In the rows, 128 means zero.
Each row of numbers stands for one element and depends on some of the facts below. Use the named rows to name the rest.

Some rows with their names:
[121 108 123 136 134  99 118 101 123 130 139 125  80 121  88 129 124 122
 127 141 114 129 129 132 118 101 132 131 114 111 116 129  99 135 112 120
 134 129]: K_167
[134 128 136 124 135 126 165 141 136 126 137 129 128 132 146 145 126 174
 111 123 116 128 131 137 130  78 132 121 122 129 126 141 126 129 134 115
 122 142]: K_891
[134 109 121 124 137 103 102 105 114 132 134 129 100 127  99 119 136 126
 114 132 101 119 127 126 118 104 121 125 115 122 128 141  87 138 117 135
 140 119]: K_103
[124 127 120 127 142 141  61 140 121 137 110 129 159 135 112  94 170  85
 136 118 134 119 127 116 124 172 122 132 142 156 148 128 136 112 129 195
 114 119]: K_433
[120 138 121 151 147 141  88 129 109 131 124 131 109 126 108 108 176  75
 159 136 147 124 123 111 134 194 114 136 132 145 127 108 157 113 122 162
 107 122]: K_793
[150 123 134 122 127 125  86  83 118 127 143 128 130 124 116 126 122 102
 129 145 130 115 122 139 120 117 139 130 102 119 122 114 106 137 127 132
 141 119]: K_977
[125 119 125 135 123 110 108 111 124 132 140 125  98 124  93 131 122 116
 128 133 113 122 133 138 120  86 149 131 104 121 120 135  92 140 114 129
 143 119]: K_129
[135 138 133 134 133 130 173 127 125 120 142 133 100 120 145 141 122 150
 124 132 129 135 132 113 133 127 120 122 119 124 117 126 138 132 123  76
 123 135]: K_205
[118 130 119 141 139 136  89 153 119 139 118 131 161 130 107  87 162  88
 156 132 136 124 123 129 127 178 128 140 130 148 133 118 151 113 121 161
 117 124]: K_135
[144 117 128 122 127 111  91  96 116 126 149 130 132 123 109 135 133 107
 130 138 117 117 113 121 127 139 114 125 110 117 111 118 109 135 122 152
 138 120]: K_254
[123 118 131 127 130 116 165 138 144 126 134 127 127 120 134 138 105 169
 120 132 128 137 126 120 119  96 130 128 126 115 122 136 131 127 123  86
 122 146]: K_224
[133 138 124 101 113 121 163 161 114 132 136 137 103 122 119 187 137 145
 127 135 120 132 127 123 126 104 129 127 104 112 129 158 145 136 143 156
 135 130]: K_275
[114 137 126 142 130 150  81 136 124 132 108 123 194 146 133  91 170  83
 142 108 134 121 129 149 145 162 127 130 158 159 133 110 136 119 128 217
 120 108]: K_22
[122 119 131 127 130 122 164 130 143 123 136 130 106 119 133 149 111 160
 122 128 130 139 130 110 122 104 129 126 127 114 116 135 129 125 125  83
 119 144]: K_703
[127 123 130 118 125 123 150 152 140 126 139 131 126 125 134 148 118 162
 112 115 119 133 131 116 128  88 125 120 121 125 119 147 126 129 129 112
 124 139]: K_508
[109 126 123 139 130 140  87 137 136 137 103 124 200 137 118  67 140  88
 147 128 145 127 127 150 122 168 147 143 152 149 141 109 141 118 123 164
 124 120]: K_707
[139 112 129 117 118 109 102  87 132 128 133 127 206 132 129  65  94 120
 128 148 121 118 114 167 118 143 144 134 124 119 123 108 103 147 119 109
 156 115]: K_3

How the elements are related:
K_848 λ [K_526,K_50,K_275,K_659,K_733,K_986]
K_846 λ [K_629,K_757,K_279,K_240,K_905,K_103]
K_487 λ [K_135,K_684,K_506]
K_338 λ [K_966,K_29,K_812,K_784,K_205,K_793]
K_673 λ [K_649,K_301,K_501,K_591,K_5]
K_937 λ [K_76,K_514]
K_9 λ [K_891,K_220,K_850]
K_548 λ [K_966,K_649,K_506,K_343]
K_940 λ [K_345,K_841,K_660,K_834]
K_35 λ [K_125,K_561,K_982,K_274]
K_708 λ [K_607,K_547,K_686,K_506,K_356]
K_974 λ [K_954,K_909,K_128,K_376]
K_716 λ [K_254,K_627,K_125,K_29,K_839,K_279,K_591]
K_22 λ [K_345,K_297,K_186,K_836]
K_513 λ [K_510,K_274,K_5]
K_378 λ [K_747,K_686,K_275,K_733,K_62]
K_369 λ [K_627,K_690,K_684,K_733]
K_924 λ [K_125,K_297,K_717,K_106,K_336]
K_971 λ [K_167,K_458,K_224,K_519,K_354,K_506]
K_469 λ [K_891,K_584,K_836]
K_266 λ [K_628,K_363]
K_184 λ [K_395,K_955,K_383]
K_226 λ [K_619,K_426]
K_459 λ [K_952,K_433,K_103,K_336]
K_91 λ [K_740,K_909,K_905,K_749,K_103,K_336]
K_317 λ [K_167,K_508,K_240,K_750,K_652,K_982]
K_3 λ [K_607,K_547,K_220,K_905,K_519,K_354]
K_796 λ [K_792,K_614,K_685,K_762,K_30]
K_269 λ [K_834]
K_687 λ [K_125,K_297,K_867,K_331]
K_707 λ [K_934,K_354,K_30]
K_865 λ [K_512,K_792,K_224,K_684,K_588,K_703]
K_972 λ [K_129,K_431,K_240,K_275,K_393,K_360,K_762]
K_146 λ [K_841,K_858,K_220,K_564]
K_151 λ [K_345,K_512,K_301,K_749,K_591,K_363]
K_816 λ [K_955,K_649,K_150,K_998,K_793,K_598]
K_470 λ [K_167,K_395,K_742,K_329,K_561,K_703,K_598]
K_995 λ [K_508,K_382,K_103,K_836,K_733,K_982]
K_881 λ [K_167,K_49,K_284,K_301,K_685,K_360]
K_253 λ [K_118,K_660,K_784]
[K_331,K_338,K_103,K_167,K_18,K_924,K_226,K_129] α 711
[K_848,K_186,K_29,K_740,K_986,K_619,K_940,K_836,K_717,K_35,K_812,K_367,K_598,K_22,K_329,K_501,K_510,K_971,K_793,K_841,K_584,K_91,K_220,K_564,K_707,K_135,K_106,K_128,K_686,K_905,K_433] α 239
[K_952,K_512,K_966,K_834,K_628,K_297,K_839,K_487,K_9,K_508,K_548,K_792,K_909,K_50,K_684,K_205,K_513,K_431,K_62,K_274,K_784,K_519,K_360,K_378,K_858,K_469,K_266,K_150,K_345,K_867,K_459,K_506,K_393,K_796,K_688,K_998,K_747,K_279,K_49,K_982,K_865,K_284,K_891,K_588,K_972,K_762,K_146,K_354,K_426,K_382,K_816,K_5,K_125,K_607,K_363,K_224,K_526,K_336,K_703,K_955,K_458,K_356,K_881,K_253,K_547,K_343] α 220
[K_685,K_30,K_937,K_733,K_514,K_708,K_977,K_660,K_118,K_750,K_317,K_76,K_3,K_254,K_652,K_151,K_757,K_649,K_934,K_376,K_749,K_954] α 395
[K_561,K_690,K_518,K_974,K_850,K_395,K_240] α 776
[K_846,K_136,K_629,K_716,K_591,K_383,K_687,K_659] α 904
[K_673,K_709,K_275,K_742,K_369,K_184,K_269,K_614,K_301,K_470,K_995,K_627] α 504

Rows to name:
No name comes twice in this set of rows, the named rows included.
[132 114 128 120 109 117  87  92 133 125 137 123 189 129 119 101  99 101
 125 130 125 119 118 145 124 139 136 129 125 118 112 112 100 141 118 141
 150 110]  K_317
[133 134 140 130 137 132 177 130 130 123 138 126 103 131 149 158 138 167
 116 125 123 130 133 138 136  70 134 120 122 125 121 133 131 131 134 121
 116 142]  K_834
[129 140 131 126 106 134 162 162 144 124 134 128 174 127 152 105  88 156
 124 118 121 132 134 138 134 115 143 126 121 133 121 141 130 142 120  78
 144 125]  K_378
[131 113 132 127 117 119 100  75 131 123 134 124 178 133 129  99 112 109
 128 135 127 119 118 152 131 138 133 128 135 117 114 101  99 140 121 146
 146 112]  K_151
[138 135 132 137 125 132 111  75 116 126 132 120 104 130 123 106 111 105
 123 143 128 120 139 145 116 102 157 129 112 128 133 121  89 148 118  91
 150 108]  K_226
[123 143 120 139 129 148  72 170 118 140 124 134 155 131 105 114 175  82
 154 119 132 122 129 126 136 162 136 137 112 160 134 132 150 116 124 195
 115 117]  K_986
[117 125 122 131 130 143  63 133 129 134  98 127 215 144 130  51 147  81
 133 116 138 120 126 134 128 192 124 134 168 156 148 115 131 120 124 174
 127 108]  K_91
[133 105 131 121 125 109  95  90 133 131 145 126 119 120  97 142 127 115
 134 142 131 118 119 133 117 101 140 131 104 109 113 118 105 128 123 152
 133 131]  K_685
[143 107 126 111 127 108  78  99 123 130 140 131 146 124 108 118 122 115
 120 138 117 115 115 130 119 130 123 127 109 119 120 130 103 134 125 148
 140 123]  K_757
[123 131 130 129 116 125 174 141 143 121 131 130 171 125 154  99  93 163
 124 131 126 137 132 135 128 129 137 129 131 122 117 125 133 141 117  59
 138 130]  K_487

Now the same elements, written a new way:
Some elements and their rows:
[124 132 142 113 145 122 122 109 124 122 140 106 121 147 138 139 116 107
 120 107 134 133 152 120 106 130 102]: K_284
[135 116 120 107  96 150  91 151 149  82 142 190 159  96 133 158 106 154
 193 100 221  84 137  85 137 215 158]: K_971
[131 127 139 106 150 126 112 121 124 125 144 110 129 154 140 131 121 114
 123 104 136 125 151 118 110 140 104]: K_224
[110  95 123 173  84 137 124  65 144  86 142 157 140 131 140 150  88 140
 167 113 168  77 153 106 117 149 146]: K_584
[128 170 107 132 181 135 124 132 104 180  95 108 133 155  70  64 177 154
  78 153  85 172 112 164 182  97 125]: K_627
[135 174 116  92  99 162 171 207 103 218 125 196  76 115 140 110 162 153
  67 148  91 168  59 176 131  91 159]: K_716
[159 150 134 144 148 134 141 175 146 149  87 107 122 125 114  35 187 121
  96 190  55 170  83 121 154  85 115]: K_514
[178 202 112  95 171 116 111 124 102 166 105 104 113  65  67 127 179 161
 105 172  58 165  89 194 194 105 152]: K_269
[160 136 138 114 138 112 107  78 115 127 158  90 110 119 142 162 114 114
 132 124  93 109 152 140 114 114 120]: K_834
[121 120 131 102 161 126 107 121 128 125 156 113 133 150 151 135 125 120
 123 112 124 116 158 112 118 148 107]: K_607
[183 136 101  84 162 140 107 247 136 160 106 128 155 108 124  41 204 141
 114 198  81 141  63 129 179 145 146]: K_708
[126 128 139 114 142 121 120 113 119 127 138 105 120 154 138 139 114 111
 119 105 126 127 154 122 108 132 107]: K_998
[170 116 105 159 158 130 160 174 132 147  97  94 133 148 110  27 202  97
 102 185  83 159  60 176 157  78 125]: K_733
[117  88 117 182  83 137 127  78 136  92 138 150 143 137 131 146  86 133
 168 108 175  81 157 117 120 148 145]: K_986
[153 148 139 146 150 133 146 171 153 141  85 108 121 124 112  33 191 115
  98 187  67 178  80 120 151  85 108]: K_652
[154 225 127  97 131 126 121 198  79 188  53 105 109  95  44 117 145 164
  89 144  94 194 110 164 181 121 138]: K_673
[123 113 126 118  92 140 109 118 154  75 139 180 147  78 135 174 103 148
 192 107 203  90 131  98 133 195 156]: K_707

Which element is each row?
No name comes twice in this set of rows, the named rows included.
[112 119  96 119  65 118 138  67 124  88 131 174 144  92 134 202  83 151
 180 138 151  53  93 140 105 152 191]  K_22
[127 126 135 109 151 120 115  99 126 122 150 108 124 141 147 143 122 114
 125 115 118 121 150 120 111 132 110]  K_858
[128 139 142 110 140 122 119 115 118 125 135 106 120 151 134 141 113 110
 124 102 132 131 152 116 105 131 104]  K_955
[112 121 135 116 155 121 137 101 129 115 141 110 121 148 140 140 125 100
 123 101 142 134 142 135 108 132 104]  K_508
[178 127 119 139  58 115 106  63 119  89 152 141 125  42 132 216  76 148
 197 137 129  55 132 150 125 148 188]  K_940
[101 128 135 110 152 120 144  99 131 111 133 120 122 158 135 140 127 100
 121 102 145 136 124 130  99 127 104]  K_982
[ 61  98 113  82  69 110 160 121 103  92 118 166 175 131 166 201  66 149
 162 134 134  60  81 118  57 184 155]  K_924
[152 144 125  57 159 111 105 107 133 110 166 124 124  77 151 182 134 126
 149 130 114 108 117 137 124 159 138]  K_146
[109 102 128 177  79 140 124  79 140  89 132 157 139 134 131 147  85 136
 167 104 178  89 158  97 116 150 139]  K_329
[118  89 114 173  81 143 114  93 130 100 138 154 149 148 135 141  84 143
 166 110 175  72 164 105 120 156 151]  K_135
[142 113 116 112 147 127 112 131 100 139 149 104 137 178 135 126 119 111
 121 104 142 109 148 142 111 135 119]  K_684
[154 144 135 152 133 174 156 157 133 203 161 177  71 129 154  65 186 137
  67 140  94 178 101 166 147  73 126]  K_659
[157 148 139 138 154 135 134 175 154 145  92 109 125 120 119  34 193 122
  98 189  61 172  84 112 155  90 109]  K_934
[163 149 122  77 126 108 116 128 101 127 143 102 117  97 134 188 109 118
 142 123 116 109 126 157 119 145 139]  K_253
[130 100 128 173  81 134 109  57 139  90 150 149 135 109 139 161  88 143
 175 120 151  74 162 107 120 144 149]  K_841

Now the same elements, written a new way:
Named rows:
[138 125  68 107 115 135  92  89 129 210 136 119 151]: K_50
[140 116 100 121 102 149  98  88 107 177 178 129 148]: K_796
[154 133  80 113 115 146  97  68 119 173 150 102 148]: K_703
[145 147  94 106 117 156 111  76 109 186 146  96 160]: K_354
[143 127  94 121 108 152 106  83 105 168 169 145 145]: K_865
[164 136  73  98 109 119 104  77 119 182 128 128 147]: K_205
[164 132  67  92 105 115 102  78 118 188 125 125 149]: K_784
[150 126  91 116 105 125 103 103  97 195 149 146 154]: K_469
[128 133 127 111 134 160 100  82  82 155 136 154 128]: K_971
[154 131  93  84 135 121  90  74  98 165  90 137 124]: K_812
[161 138 118  91 158 131  83  97  92 182 114 114 128]: K_128
[164 152 166 100 115 145  79 112 112 183  95 110 111]: K_376
[139 130 161 134  93 157  75 100 105 164 120 142 100]: K_317
[143 142 113 115  96 117  74 110  95 122 104  89 118]: K_301
[166 152 113 137  98  76  91  88  80 196 101 106  85]: K_331
[157 145 124 104  98  87  94  88  80 196 116 108  73]: K_18
[144 117  94 108 143 169  88  97 107 170  84 131 109]: K_690

Name these rows:
No name comes twice in this set of rows, the named rows included.
[154 117 113  94 132 163  95 108  82 176  83 121 134]  K_850
[151 121 109 111 131 116  83  92  76 179  99 123 150]  K_186
[162 127  84 124 111 127  91  86 112 172 162 146 146]  K_513
[163 137  77 129 113 111  94  88 109 195 130 114 164]  K_297
[158 142 145 123  94 137  80  96 115 169  83 129 110]  K_254
[156 134  85 122 109 134  99  73 111 179 145 102 160]  K_512
[161 138  70 123 113 122  98  82 117 188 134 127 153]  K_839
[133 147 169 107  96 171 103  99 111 165 109 148  98]  K_708
[151 111 110  94 115 111  90  97  61 167 111 160 141]  K_940
[145 149  81 108 117 153 116  68 122 182 135 103 152]  K_506
[169 151  92 111 133 132  98  96 114 203 145 104 156]  K_909
[127 145 116 125 104 130  78 138  95 136 128 148 107]  K_995
[147 153 120 133 103 105  91  66  88 176 117  75  87]  K_167

